Below is a small trained network, with its code and all its weights. Each question gives an input and a target symbol and asks what happens when units are switched off, that is, made to give their printed mean instead of their output.

import numpy as np


def w(rows, s, z=0):
    codes = np.array(rows[::2]) - 128.0
    scale = np.full(codes.shape[1], s)
    scale[-1] = z or s
    return codes * scale


def norm(h):
    return h / np.sqrt((h * h).mean(-1, keepdims=True) + 1e-5)


def f(y):
    return np.maximum(y, 0)


def softmax(a):
    e = np.exp(a - a.max(-1, keepdims=True))
    return e / e.sum(-1, keepdims=True)


def log_softmax(a):
    a = a - a.max(-1, keepdims=True)
    return a - np.log(np.exp(a).sum(-1, keepdims=True))


def net(x, mask):
    ids = ['ΓΘΠεημτ'.index(c) for c in x.split()]
    T = len(ids)
    res = E[ids] + P[:T]
    u = 0
    for l in range(2):
        q, k, v = (norm(res) @ M[l].T for M in (Q, K, V))
        z = softmax(np.where(np.tri(T) > 0, q @ k.T / 2**0.5, -1e9)) @ v
        res = res + np.where(mask[u], z, O[l][:, -1]) @ O[l][:, :-1]
        u += 1
        y = f(norm(res) @ A[l][:, :-1].T + A[l][:, -1])
        res = res + np.where(mask[u : u + 4], y, B[l][:, -1]) @ B[l][:, :-1]
        u += 4
    return log_softmax(norm(res)[-1] @ U[:, :-1].T + U[:, -1])


Q, K, V, O, A, B = {}, {}, {}, {}, {}, {}
E = w([
[142,148,98,184,143,205,100],'Γ',
[197,89,173,121,83,83,77],'Θ',
[252,165,3,115,94,130,9],'Π',
[133,172,74,86,109,33,124],'ε',
[42,18,94,126,83,168,110],'η',
[172,121,61,23,82,211,131],'μ',
[105,83,16,110,193,112,189],'τ',
],0.0012)
P = w([
[100,120,182,121,169,147,72],'0',
[127,112,114,106,12,172,107],'1',
[125,114,133,126,34,152,128],'2',
[119,104,140,137,87,147,110],'3',
[114,112,159,132,131,154,82],'4',
[96,114,168,134,188,140,58],'5',
[101,116,151,102,193,145,44],'6',
],0.0012)
Q[0] = w([
[135,193,153,196,74,80,253],'0.h1',
[108,115,96,80,159,149,16],'0.h1',
],0.0034)
K[0] = w([
[164,122,75,116,3,185,183],'0.h1',
[109,134,198,165,244,107,55],'0.h1',
],0.0033)
V[0] = w([
[80,136,106,46,83,2,170],'0.h1',
[69,97,3,132,196,163,189],'0.h1',
],0.002)
O[0] = w([
[69,124,128,119,123,167,5,1],'0.h1',
[238,84,118,155,126,163,88,182],'0.h1',
],0.0026,0.00079)
A[0] = w([
[108,116,67,57,63,81,119,171],'0.n1',
[139,206,34,169,165,253,166,186],'0.n2',
[143,202,104,137,190,40,68,111],'0.n3',
[160,125,215,115,190,110,89,254],'0.n4',
],0.0013,0.00087)
B[0] = w([
[102,197,103,175,248,46,159,223],'0.n1',
[47,166,204,156,12,10,161,248],'0.n2',
[142,218,62,182,130,219,162,168],'0.n3',
[158,142,104,255,8,75,197,198],'0.n4',
],0.0013,0.0014)
Q[1] = w([
[158,154,56,236,133,108,15],'1.h1',
[216,163,143,5,146,252,101],'1.h1',
],0.0018)
K[1] = w([
[121,65,240,65,197,187,138],'1.h1',
[81,100,137,250,160,37,60],'1.h1',
],0.0025)
V[1] = w([
[96,16,177,5,68,179,155],'1.h1',
[191,236,68,21,100,171,105],'1.h1',
],0.0018)
O[1] = w([
[171,173,226,41,188,77,90,246],'1.h1',
[144,148,174,147,213,253,172,255],'1.h1',
],0.0026,0.00095)
A[1] = w([
[48,138,63,167,140,246,143,75],'1.n1',
[243,162,99,100,85,63,250,85],'1.n2',
[55,120,97,57,105,73,224,2],'1.n3',
[24,154,155,90,136,142,233,131],'1.n4',
],0.0015,0.00046)
B[1] = w([
[100,68,214,151,96,112,155,220],'1.n1',
[149,33,138,107,254,90,160,254],'1.n2',
[114,178,115,111,228,107,88,172],'1.n3',
[86,227,115,157,191,151,183,196],'1.n4',
],0.002,0.00083)
U = w([
[146,46,46,146,179,62,243,194],'Γ',
[24,232,87,104,130,48,121,36],'Θ',
[117,150,147,233,96,201,217,116],'Π',
[6,79,133,128,83,176,23,85],'ε',
[154,106,200,82,89,3,80,11],'η',
[187,168,217,45,214,209,139,254],'μ',
[227,84,48,173,82,156,48,118],'τ',
],0.0044,0.00085)

Each question gives the input, a string of symbols that net reads in full, and the target symbol t.
The units are the heads (2 rows each of Q, K, V and O) and the neurons (one row each of A and B). Each row of codes is followed by its name. A weight is (code - 128) times the scale printed after its matrix; where a second scale follows, it is the last column's (O, A, B and U).
mask holds one flag per unit, layer by layer, with each layer's heads first. A switched-off unit (its flag False) gives its mean, the last column of its rows in O or B, instead of its output. The means were averaged over made-up inputs and are rounded, as every weight is.
A unit's drop is (log p(t) with every unit on - log p(t) with that unit switched off) / (log p(t) with every unit on - log p(t) with every unit switched off).
The circuit of an input: a set's keep is (log p(t) with only the set's units on - log p(t) with every unit switched off) / (log p(t) with every unit on - log p(t) with every unit switched off). Starting from all 10 units, units are removed one at a time, each time the one whose removal leaves the highest keep (on an exact tie, the one counted first), for as long as the keep stays at least 0.8.
units of the circuit, in order: the units of the circuit, biggest drop first
most important unit: the unit with the biggest drop
top k neurons: the k neurons with the biggest drops, biggest first
drop of u: that unit's drop, to one decimal
input Γ μ Π μ, target Γ: units of the circuit, in order -> (0.h1; 1.n2)
input τ Π η μ Γ Π Γ, target Π: units of the circuit, in order -> (1.h1; 0.h1; 0.n2)
input Γ ε Π Θ, target Γ: units of the circuit, in order -> (0.h1; 1.h1; 1.n2; 0.n2)
input ε Θ Π ε μ, target ε: units of the circuit, in order -> (0.h1)
input μ Γ Π, target μ: units of the circuit, in order -> (1.h1; 0.n4)
input Γ Π τ Γ Γ μ, target Γ: units of the circuit, in order -> (0.h1; 1.h1)
input τ μ Γ τ Γ, target τ: units of the circuit, in order -> (0.h1; 1.h1)
input Γ Γ ε Γ ε, target Γ: units of the circuit, in order -> (1.h1; 1.n2)
input Π τ Γ Π μ, target Π: units of the circuit, in order -> (1.h1; 0.h1)
input Θ Γ η, target Θ: top 2 neurons -> (1.n3; 1.n4)
input Γ ε Θ Γ μ Γ, target Γ: top 2 neurons -> (1.n2; 0.n3)
input τ η τ τ, target τ: drop of 0.n2 -> 0.0
input μ μ μ Π, target μ: drop of 1.n2 -> 0.0
input Π Θ Θ, target Θ: drop of 1.h1 -> 0.1
input Γ Γ Θ, target Γ: most important unit -> 0.h1
